What can hang from each mark
E: N
P: A E N T
L: C J N P
T: Q R
J: R
M: C P Q R
N: A C J L
A: J M P Q R T
R: J P
Q: A E R

Each row is shifted at random along 7 fixed directions that mean nothing.
Known rows, with every way that one mark hangs from another
P(A(M Q) E N T(R(J))): [ -66  146    8  155  -12  138 -169 -112   36   79 -139  -31   30 -106
   31  -62   22 -165 -184  104   26   70 -156  -31   54  -95   62   96
 -231   31  206    5 -173   48   14  -34 -120  122 -180  -36  -62  597
 -130  -90  184  171 -137   15    7  144   62 -105  177 -113  234  -21
    7 -199  161   30 -170  -42   -5   21]
E(N(C L)): [  36  -20  -42  167 -183   52  -50  107   60   77  356  302  -33  139
  -32  -32 -156 -139  -20    9   59  -34  163  109  -82   33 -110 -189
   47   34 -105  -59  -43  -36  -60 -290  120  -39  -12  106 -271  -42
  -64  220 -191  -52   35  -39   76    1  -73  134  208    6   24   33
   20  -34  -61  -18  106   35   20  133]
P(A N(J) T(Q(E) R)): [  15  153  260  -19   67  -54   88 -155   13   57 -147 -176 -283 -169
  168 -188  -28   16 -139 -151  -29  -31 -213 -109   40  -35  -43   70
  -22  116   21   75   37   11 -130  321  -15   24 -181  -97  199  569
  143 -101   20 -187    6  163 -104  -66  156 -110  -57 -102   45 -213
 -123   73   73 -164  111   -4  -56 -247]
M(C R(P(T))): [ -12   96 -209   79  -56  102  -27   37 -170 -114  244   37  168   58
   42  114   38   63  109   89  -76  129   30   60 -207  -59   59  -67
   91 -156 -138   73   53 -213    9 -147  157  268   15  121 -147  218
   -3   78   11    2  -58  -16  -17  -57 -196  116  -35   29   35  117
   -6   69   34  107  187   99   84  278]
E(N(A(P) C J)): [  86  -20 -131  127  -28  103   -8   98  -74   -9  130  116   35  184
    4    3  -14  -20    4   13   13    0  202   96  -25   21   39  -30
   57   -2    6  -89 -117 -136  -92 -245   40   78  121  116 -145    0
  -64  -13  -77   76   68 -148   63  -36  -64   -3   94  -62   78  -43
   44  -83   30   78  129  112  182   66]
N(A(J Q)): [  15  -43   19 -108  -49  -13  -61  -82 -103  -42 -172   -9  -43  -37
   56  -55  -16   43    0  -47  -45 -108  -26    3  -45  -26   17  102
   22   53   16  -44  -47  -50 -173   -1  -31   83   91   15  137 -148
  115  -71 -143 -174   45    0  -22  -24   71  -10 -114 -182    4 -155
  -53  125   10    5  145   53  134 -125]
A(J M(R) Q(E(N)) T): [-343   17 -128  -50   15   88 -165 -138  -31 -132 -127  130    3  -63
   21   42  -28   30   43  144 -190  -35   82   35 -151 -254  -51  107
  -34   91   55  -71  145  -87  -44 -109   42  -85  -85  140 -136 -298
   59 -207 -246 -104  101  -98 -134    3  -14   86  153 -113   33   17
   31   80  -19  -36  118 -146  218   14]
T(Q(A(P) R)): [   3   14 -106   87  -29   48   51 -152 -144   55 -114  191  -34  -31
   45  -69   99 -102   -5 -106    6  124  -38  -66 -133  -39    3   18
  -11  -75    6  -70  -16    8  -92    5  127  197 -113   29  122   35
   49  150  -93   19 -132  105  -86  -95  -31   90 -128  -74   93  -80
 -110  125   63  -31  115  153  -43  -54]
E(N(C J L(P(A(R T))))): [ 115  -73  183  125  -37   21 -109  -39  -74  -50  169   15  -17   23
  -25  -94  -31  -65   46   63   39   33  -68   16  -60   17  -17  -69
  151    5 -137  -73 -129  -63 -149   26    7  201   73 -126  -46  -64
  -65  -39 -162 -173   10  -40 -135   27  -19  141    7 -172   -6  -39
 -116   65   38   49  144  -36  -17  -35]
Q(A(T) R): [ -83   98  -15   44  -47   54 -108  -91   -5   49  223  -23  -10  -43
  124   17  -64 -127  -26  -59   58   -4  -67   13 -133  125   20  -26
 -121  -65  -24  104  136    8  -35   72  -29   13 -117   57  -64  216
   22  -68 -226   68  -52  169 -151   15 -117  100  -33   12   53    1
  -91  149   53   69   47   -5  -87  -46]
M(C Q(A) R): [ -42   23  -99 -134  -93   57  -70 -100 -145   19    3  103  -55  -67
   41  -62   18   16  -26   -9 -167  -51 -221   23 -121 -113  -99  120
  -26   22 -104  204  156  -20 -113  -39  101   98  -31   22   60   60
  125  108 -188 -203  -43   22   76  -51  -54   25  -53 -106   -6  -19
 -148  146  -75  -64  151  192  -62   -9]
J(R(P(A T(Q(E))))): [ 123  -60  105 -221   33    6   87  -13   40   12  -15  -40 -110  -15
   84  -40 -171   79  -27  -65 -185 -200  -74   26    8   65  -24  120
  -63  167  -42  141  104   19 -122   12   59 -244  -67   54  -47    3
  258  -66 -102 -144  104  -47  166  -64  -21  -39    0  -56  -35    7
  -21   49 -101  -45  121   30   40 -129]
N(A C J): [  75    6   30  -10  -97  -13  -29    3 -145   45  186 -111  -78  -10
  123  -64  -29  -33   86  -57  162  -37  -50   29 -132  117   73 -107
   41 -102  -26   -6  -73  -14 -200  153  -78  250  191  -95   48   51
  -88   -2  -83 -115   57   77 -150   16   20   46 -172 -101   54 -128
 -151  140   96   73  120  141   27  -81]
J(R(P(A E T))): [  63  208  -57   41 -142   21   67   71   43   35  249  -35   26  -23
  162   23  -66  -65   92  -50   58  118   19   22 -125   36    7 -115
  -13 -105   17   56   74   10    6   -6   59  -14  -90  156 -149  226
   26   82   93  118    0  121   41   -5 -104   78  -81   98   58   26
  -41   66   99   65   26    9   20   71]
P(N(L) T(Q R)): [-125  143   65  310  -34   53  -29  -56   -9   53  -26   16  131  -40
   -9  -30   -4 -104  -90   41   89  160  -69  -18   -1   -2   22 -110
   29  -45  -13  -31 -223 -128   34   20  -65  222 -142   22    7  648
 -187  -35   55  -30 -127   79  -65  101    3  154  -53 -101   96  -65
   -2   11  148   30   13  -52   56    5]
R(J P(A E(N(C)))): [ 248 -153  -52 -128   99   40  128  117 -179  -97  113  -56 -159  157
  133   33 -130  205  -83 -104 -196 -229  174   27  -83  -53  143  105
  -62  138   47  -36  105  -86 -198  -65  264  -49  116    3 -155 -196
  395   60  -64   82  261 -228   84 -300  -29 -178  148   36   26   -4
   33 -129 -102  -51  337   80  146  141]
L(N(A(Q(E)) C J(R)) P): [ 266 -181  250 -212   -5   36  -16  -96   -9   24 -162   94 -159  -17
 -142 -193  -51 -101   69   57  -50 -135  -90  -14   -1   90  -98   29
   85  126  -75  -29 -177   98 -140  -21  -16   -7  157 -135  -20 -368
   60  -84 -120 -346   36 -117  -32   74   18  -29   12 -296   -3  -35
 -139   40  -75  -16  -20  139  -24 -266]
M(P R(J)): [  86   58  -85 -143  -62   41  110    2 -138    7   59    0   -8  -27
   74  -30   53   23   70  -15  -74  158  -81  -26  -76 -107    8  176
   32   34  -83   44  177  -87  -77   25  127  172   15   36   39   -1
   48   37 -135  -29  -69  -42   31  -46  -34   11  -53  -31   37  -58
  -85  118   16  -14  119  114   30   44]
R(P(N(L) T)): [ 232  138   -1  122  -63  -37   58  110  148    3  268   13  -46   40
   74   40 -137   14   74  -19   -2   12  217   63    2   -5  -65 -134
  123   92  -88   -8    7  -86   41 -153   75 -140   15  204 -213  -17
   24   16  -59   -7  100  -42  162  -17  -64   63   80   25  -31  -18
   69  -16    3  -32  108  -53   80  141]
L(C N(J) P): [ 122 -180 -108  -65   41   94  -29   49 -131 -130  317  -17  -50   98
  -45   71 -135   18  116   79   79  -39  227  -21 -251   25  117 -241
  130 -153   17  -99  -43  -77  -76  -48  162  191   87    9 -319 -415
  130   41   28 -107  123  -32 -181 -109 -197    5   62  -13   34  129
  -43    3  -76  136  116   40  108   44]
R(J P(E(N))): [ 230  -65    8   28  -99   56   16   34 -158   18  166   71    4   60
   39  -28   -9  -54   28  -41   35   84   45   -3 -128   -8  100  -13
  -24  -27  -11  -90  -38  -35 -103  -34  179  176   92  -84 -143    7
   50  203  -93   74  -18  -14 -135  -48  -65   35   74  -20  119   -9
  -32    9   29   20  104   48   99  177]
T(Q(E(N(A(P) C J)) R)): [-158  240    3   72 -109  -27  -20  -49   22   82  169 -117 -115  -82
  178  -48  -57  -55  130 -151  114   51  -59    2 -160   74  -31 -164
   42  -99  121   34  119   48  -54  276  -56  -37  -72   98  -23  171
  -46   57 -174  -51   68  274 -191   26  -44  147 -203   22   35  -99
 -132  210   81  -19   14   37   20 -174]
Q(A(M R)): [  25 -147   64 -271   38   13 -258 -107   42   14  131 -127 -172 -108
  136  -34 -160  -49  -29  -40  -51 -327 -213   27  -10   83    1  165
 -181  138  -16  156  236  132 -210  130  -89 -201 -152  -62  -57 -101
  223 -160 -355  -96   61  -44   22   -1  -11  -65  128  -90  -38  -17
 -106   84 -120   12  -37  -25 -128 -160]
L(J N(C) P(E)): [  48  -69 -234 -148  124  138   80  169  -34   38  133 -244 -171   96
   26   14 -164   -4  -55   13   63  -91  260  -75  -85  -93  121   38
 -126   51  125  -80   23   64  -40  112   13  -33   31   60 -315 -528
  132 -133  114  109  195    1  -31  -78  -70 -209  107   29  184   77
  -11 -219  -20   18  -38   72  116 -170]
M(C P(A(J) N T) Q R): [ 110  151   -8 -135  -48   35  -96 -108   20   28   50  -30 -117 -128
   43  -68  -25   39   27   69 -167  -18 -286   31   -7 -170 -127  148
   14  144  -82  239  238   -8  -15    2   12   80   20   10   52  117
   11   -5  -55 -265   -3   36  111   75    2  -59   -4 -128  -36  -25
 -118   44   -9  -80   75   85 -162  -47]
R(P(N(J) T(Q(A E)))): [ 280  127  190  -21  -25  -29  -61  -17  206   66   48 -108  -10  -66
   -5  -30  -79  -18   86   31    8  -12  -16   58  132  141  -56   -8
   56  166  -21   81  -78  -24   61  -11 -168 -199  106   97 -102  128
 -109 -150 -146  -72   37   68  120  196  -43   49   -1 -156   13  -80
   12   43   20   12  -87  -76  170  -24]
E(N(L(P))): [ 235 -165  292  -72  -84  -21 -217  -41  104   13  238    2 -102  -25
  -46 -111 -233  -69    9   -2  -15 -205 -136   64   45  115  -79  -28
   74  164 -119   64  -21   49 -180   16  -30 -135  -22 -120  -94  -89
   98   28 -324 -330   40  -36   33  101   -6   78  136 -169  -88  -11
  -54   66 -136    8    7  -70  -73 -119]
P(A(M(Q) T) E N): [  18   66 -233  142   13  141 -186    1  -13  -19    9  -15   39    8
   44   55  -49  -42 -173   96  -45  -26  140   37   25 -149   70   68
 -174   51  223   25  -88  -18  -27 -212  -13   -1 -151  135 -161  226
   10  -95  159  210   45 -154  203   20    6 -145  278  -32  194   22
   91 -236   79   56  -17   -5   92  131]
T(Q(R(P))): [  -2  148   18  -10  -14  -60  149  -91    8  129 -179  -57 -147 -145
  106 -154   86  -37   19 -142   -9  189 -109 -124   33 -102 -137  111
  107   79  -60   35   10   29  -85  201   -1   -8 -110   76  176  -83
  -22  -21 -175  -79 -141  126    1  -29   68   29 -235 -110   66 -207
 -121  178   65 -188   57   50   66 -254]
P(A(J) E T(Q R)): [ 109  130  326 -268   24  -58  -44 -119  179  -40 -218 -112 -161 -157
   29  -92 -138  185  -40    4 -280 -217 -161   22  120   37 -101   84
  -50  337   71   83   73    2  -54   30  -80 -366  -93   59   83  147
  268 -159  -67 -279  160   12  187   47  125 -145   74 -180  -75 -132
   -4  -18  -96  -99  112  -46  176  -91]
N(A(R) C J L): [  18  286   93  120 -286  -70   98   93  116  171  136   45  -75  -31
   83 -141   32 -180  174   32  207  162   22   57   16   59 -189 -160
  106   47  -92  -90 -126   53   -1  -12 -171    6  195  107  -37 -199
 -350    2 -148  -45   84   94  161  173   62  184 -186 -122   -8 -199
 -183  125  133  -19   11   91  -23  -38]
T(R(P(E))): [  90  -47   39  -39  254   28   72  -61 -288 -171 -332 -390  130  -41
   56  -23  180  228  -45  -28 -172  124 -136 -115   46  -91  163  299
  105   20    7   48 -136 -210 -181  236  -32  225  -62  -46  272  241
  183 -351  -44    1 -121 -187  -82 -127   11  -66 -199 -181   71 -121
  -36   46   89   57  177   18  270 -170]
N(A(R) C L(J)): [  81  -44  428 -121 -143  -55 -245  -46   54   -9  134 -130  -33  -86
  -41 -103 -163  -47  140   94   45 -269 -280  109    5  269  -73 -105
   53  139 -155   63 -110   48 -153  143 -259  -39  176 -168  -15 -148
  -63 -136 -316 -446  162   15    6  252   19  189 -108 -296 -171  -72
 -211  173  -60  102   27  -17  -95 -135]
Q(A E(N(C))): [  90  -12 -118  -46  -86   48   -2   19   20  102  263  152 -200  100
  117  -51 -136 -119  -60 -150    5 -158  136   46 -151   78  -23  -19
 -190   17   73    5  170   90  -80  -99  142 -175  -94   93 -196   10
  183  176 -177   98   61  145  -14 -125  -87  -28  235  100  115    1
  -38  -14  -73  -59   71  121  -66   -7]
L(N(A(Q) C)): [  -8  -68   15  -96  -23  -19  -61   24   -9   30  147  -53 -245   -5
   79  -59 -208  -32  -43  -97   34 -267   40    5 -125   54  -49  -86
   24   48   -4   66   71   54 -180   66   12  -48   47   13 -114 -139
  143  -23 -150 -194  133  -15 -100  -76   13  -60   36  -41   -5  -46
  -67   65  -70  -64   98   52   -2 -177]
L(C J P(A(T) E)): [ 214  130  -24  -77  -27   47  100  -20   35   -6   10 -107 -105  -98
   -7  -94   63  -61  126  108   29  253   86 -134  -78 -172  -23  -17
   46  -11   35 -150 -136   45   29   28   19  119    2   23 -118 -573
  -33  -11  209   -7  -76  171   21   40  -44  -85  -27 -102  163  -59
 -130  -60   69   -9   -2    0   88  -43]
P(N(A(T))): [ 135   19  211   69  -16  -36 -168 -109  -44   -3  -36 -173  -27 -126
   56 -129   25  -89  -54  -32   72   29 -182  -49   53   42  -27   49
   91    2 -107   85 -147  -58 -149  166 -120  188  -64 -118  151  356
  -55 -175 -128 -213 -149   25 -150   90   61   21  -54 -199   48 -190
  -95  131  106   -6   24  -78   21 -179]
E(N(A(R(J) T) C)): [-182   -4  -55  115  105   40  -73   38 -188  -69  128 -278  -35   52
  196   -4  -38   49  -76  -76  -12  -54  -38  -25 -112  -36  113   78
   33  -68  -14   22   32 -148 -204  197  -16  199  -22  -27  -28  196
   43 -232 -120   50   24  -54 -246 -143  -15  -24  -51  -13   83 -111
  -55   44   96   10  221  -54  110 -146]
N(A J(R)): [ 112    1   51 -163  -11    2  234   21 -147  -72 -252  112  -30   83
   51 -106   96  127    9  -75 -171   27   96   22   67  -24  -53  125
  104   96 -114  -33 -112 -170 -161 -158  125  -34   55  122  147  -69
  212 -100  -87 -133  104 -228  226 -168   63  -57 -115 -166  -48 -219
  -49   93  -15  -50  286  184  249  -72]
P(A(R) T): [  68   63   31   35   59   33  -72 -118  -69 -127 -112 -118   86  -70
   50   -9   65   65  -61   53  -98   90  -96  -57   14  -38   49  177
   32   18  -63   -6  -95 -153  -61  -52  -16  183 -132   36  130  263
   74 -210   54   -7 -154   64   30  -18    2  -45  -12 -141   65  -81
  -18   31   99   59  162  -17   95   12]
P(E T(Q R(J))): [-131  100   38   -3  -81   80  -83  -29  -26   -7  123   28   83  -16
   28   76 -173   62  -11   16 -100  -76  -22   73 -174   85  113 -159
 -128   -8  138    2   16  -80  -11  -29   52  -36  -99   59 -178  471
   97  109   31  -43   89   50  -78   30  -41   63   85   15   68   64
   48   -8  -21   77   83   38  193  174]
L(C J(R) N(A(M))): [ -57  -34  102 -143   68   25   65  -32 -141 -144  -63  -89 -109  -37
   21 -119   71   -7   92   12   31   71  -16 -112  -90  -59  -44  -94
  144  -91 -113  -27 -108  -84 -113  117   69  148  -67  -35  -51 -276
  155 -161   -9 -229   15  -19 -177 -102  -79  -39 -118 -152  -28 -143
 -193  128   12  -34  125  -38  129 -196]

Rows
[ 116  -41 -246   46   55  128   63  -14 -114   50 -153   46   46  135
   24  -54  105  -87 -168  -60  -29  101  160  -43   39  -37   83  278
 -196   16  120  -61 -114  -49  -23 -171   45   23  -92  117    1   94
   57  -71  -48  316 -145   76  106  -87  -70  -99  147  -42  263  -84
   26 -108   65    9   21  119  142  -60]
Q(A E(N))
[ -91  144 -346   42  -46  101    6   30 -108  -24  149   99   64   91
   91  114   22   68   48   -9  -56   25  106   85 -171 -104   14  -39
  -35  -81   25   68  144  -99   37 -176  110   54   62  247 -123 -121
   62   79 -129  112  112   50   60 -110 -180   57 -117   32   17   44
  -33   46   17   43  186  147   90  113]
M(C Q(A(J) R(P)))
[  76  145   85  -88  -10  -31   29  -67   76  -77  -87  -14  -90 -119
   41  -27   -8   72  124   69 -153   65   80  -11  -80 -177 -108   23
   64  183  -29  -89  166  -36  -14   17   24 -152  -37  103   -8 -356
   73 -157 -193 -186  107  -42 -112   21   34   39   38  -85  -35  -67
  -10   64   10  -46  156 -126  197  -19]
A(J P(E) T(R))
[  59 -172 -136   14  214  148  119   45 -162 -108 -409  118  120  200
 -186  -16   86  101 -200  131 -237  -28  261   -1  134  -64    8  239
   42  191  -60  -72 -332 -265  -55 -418   46   45   73  151   -5  -99
   53 -344  -13   23  -35 -411  230 -100  -11 -176  169 -236  118  -68
  131 -199  -27   -4  221  131  377  -29]
L(N(A(T(R)) C))
[ 275   -7  212   40 -107   12 -109  -13  -19   32  108  -42  114  -53
  -35  -45   32 -109   73   60  156  117 -136   18   33  124   34  -12
   76    2 -117   11 -164  -61  -27   38  -85  196  156 -113  -53  197
 -183   -7 -229  -67 -109   49 -122  196  -86  131  -66 -183   47  -65
  -64  119   81   91  -64  -86  139   78]
R(J P(N))
[  78  116   18    2 -123    3    5   87   77   85  136   -6  -78   14
    4  -76  -46 -119   53    8  184   34  116   31   10  106  -95 -136
   84   21  -30    1 -104   -7  -15  -63 -113  -12  141  110 -122  -29
 -167  -76 -111  -46   50   51   23  111  -28   -5  -23  -94   51 -118
  -58   55   56   17  -37   58  150  -69]
L(N(A C J))
[ 169  309  -42  158  -91   48  -60   94   35  -61   -9 -123  165   18
   30   17  140    4  -21   68   96  253  150   32  126   11   16  -43
   64  -47  129  -14 -224 -151   97 -149 -120   60   -6  244  -48  405
 -118 -130  143  217   22   20  201   93  -45  -23   -6  -76  129 -129
   29  -87  187  129  -34  -32  329  152]
P(A E N(J))
[ 198   78  143   38   14  -44   65  -39  -29  -92 -204  130  -56   15
  -14 -202  229   36   90   -5 -119  197   29   -8  156 -121 -203   69
  310  105 -199  -90 -233 -178 -130 -193   56   27   17   82  158 -121
   -9 -157 -189 -160 -101 -236  106  -78   73  -37   -8 -264  -26 -314
  -67   58   55 -147  204   47  259  -82]
E(N(A(M) C J))
[ 451  -62   97   10   68   65  -63  -50   46   50 -174  -73   17  -12
  -81  -86   17  -42 -128   84  -97   22  -28  -29  211    9   16  245
  -64  218   -4   40 -239  -13  -21 -156  -69   -5   20  -34   -4  119
  -29 -152   76   38 -144  -90  219  122   30 -152  192 -215  168  -43
   55 -195   43   -1  -53   12   73   -1]
R(P(A E N T))
[  76  -34  133  -43    1  126 -105  -28   46   38  191  -18  -24  -22
  -71  -27 -137 -105   30   95   73  -55  -78   11  -83   73   59  -82
  -48   15  -71  -42  -64    5  -21   57  -40  111  -37 -107 -201   78
  -19  -28   -1 -186   -4   73 -161  142  -77   21   92 -117   65   96
  -51  -54  -12   98  -80   21  -39  -53]
L(J P(N(C) T(R)))
[ 110  207 -153   99 -139    7  -42  -96    7  108  248  -23  -61 -105
  102  -44  -44  -96  141  -64   69  202  -75  -18 -195 -128  -16  -34
   18  -86  107   27  125   65   -7   78   38  163  -30   45   -9   71
 -126  162   19  -18 -136  288 -152   79  -25   82  -40   15  136  -39
  -93  110  132  -21   -8   97 -108  -63]
M(P(T) Q(E(N(C))))
[  46  208  231   74 -131  -25   35   10   80  -80  -97   24  145  -22
  -68  -44   -5   20  123  109  -32   70   58   96   90   62  -82  -88
  133  137  -73  -81 -260 -154   27 -164 -147  -66  121  131   41   18
  -99 -166 -104 -173  100  -77  261  176   21  151 -127 -236 -107 -165
  -35  102   50   92  108  -16  193   67]
N(A(T(R)) L(J))
[  38 -137  -97  -76  140  119   34   45  -91  -24  -77 -152  -51   89
  -51    2  -82   26  -83  112  -42  -85  188  -30   -8   -8   89   61
  -56   93  109   -8 -136  -76  -65  -64  -60    9  125   34 -195 -282
   -9 -267   18    6  109 -155   24   -3  -56 -151  109 -122  128   -2
   14 -133  -30   66   60   20  225 -115]
L(C N(A(P(E) T(R)) J))
[  97   27   22   -3 -150  -18  -55   18   61   71  272  109 -240   16
  141  -99 -146 -116   33 -149   67 -106   57   38  -92  -10  -89  -82
   22   52  -26  -37  178   60 -160  -19  111  -83  -56   32 -103  -57
  112  165 -203 -115   73   55  -68  -56   16  -22  123   28  -11  -99
  -43   62  -37  -72   84   29  -85  -58]
E(N(A(J P)))
[   0    5  -23  -90  162   65  150 -112 -113  -66 -492   38   64   15
  -46  -39  123  149  -55  -26 -266   -9   -6  -19   56  -39   30  242
  -32  154  121  -35  -98 -122  -57  -76   12  -92  -84  140  193  130
  189 -163 -114    3   -8 -142  179  -95    1  -34  -73 -184   48 -107
   10    6  -36  -10  135  147  275 -111]
T(Q(A(P) E) R)
[ 209  -49  167 -122  -30    3   91  -47   16  123  -64   45 -161  -67
   53 -184  -30 -108  -69  -72  -99   25 -152  -71   39  -33 -128  135
  -35  131 -167  108   18   77 -121   60  105  -83 -157  -68   -7   42
  118    9  -82 -171 -114  -38    1  -27   45  -26   62  -92   65  -63
  -90   30  -17 -157   36   17  -62 -188]
J(R(P(E N T)))
[ 183 -119   61 -212   47  -53    0 -172  -65 -147 -163  114 -170 -146
   80 -131  115   29  194   14 -114   44  -79  -70  -51 -264 -130  107
  140   88 -182 -104  143   35 -204   51  161   11 -153  -62  162 -631
  234  -86 -282 -322    1 -147 -121 -123   39   14  -32 -183 -121 -131
 -138  154  -11 -111  173  -69    0 -158]
A(J(R) M P)
[ -48  146    6  -70  -34   32  -23   39   28   55  270 -128  -59  -47
  121   38 -144   28   61    8  -40  -40 -132   50  -91   23   16  -15
   -4   49  -29  147  246  -66   -6  136   -8   35   26   54 -151  283
  -37  -35 -108  -87   86   18  -48   45  -61   46  -14   25   -2    5
  -52   68    8  -10   50   -7   -1   19]
M(P(N(C) T(Q)) R(J))
[  18  175   76  -53  -39 -138  127  122   98   34  191 -319 -193  -95
  173  -82 -107   70   97  -59   98    7   26  -39   -1  -74 -110  -71
  133   96 -124   23   43   15  -85  298 -137  -97   67   77   -4 -459
  -18 -156 -206 -170  172  155   41  -17   40   81 -247  -54  -66 -184
 -160  133   45 -113  141 -106  101 -227]
N(C L(J))
[ 134   76  -91   43 -186   -3  139   53   19   64  106  173 -144   12
   70  -67  -85  -91   32  -28    7   54  165  -18 -111 -159  -68  -51
  -15   65   32 -175    1   99  -55 -121  178  -13  -20   95 -113 -428
   93  248   16   28  101   15  209  -94   40   46   42   13   42  -18
  -69  -35   -7  -64  118  109 -111   84]
N(L(P(A(Q R(J)) E)))
[ 230   84   41  107 -119   -9   33  -38   86  104  148  186 -110  -33
   21  -66  -65 -126   58  -57   32   77   74   -1  -76   -2  -92 -117
   58   42  -75  -39  -16   15    3 -104  137   -4  -49   58 -131  112
  -28  199  -31  -80  -77   92  -23   28  -22   72  110  -21   76  -25
    0   40   17  -93   34   42  -27   92]
R(P(N T(Q(E))))
[  73 -190 -252 -228   68  161  -21  -29  -66   25 -197  138   50   44
  -44  -20   49  -41  -27  148 -110   25   46    9   88 -195   35  307
 -204  168   36  -50   22   24  -77 -224   30  -46  -72   47  -65 -444
   27 -145 -101   77  -21 -244  190   25    1 -128  186 -145  135   17
   34 -161   -9   16  -47   49  117  -62]
A(J(R) M(P(E)))
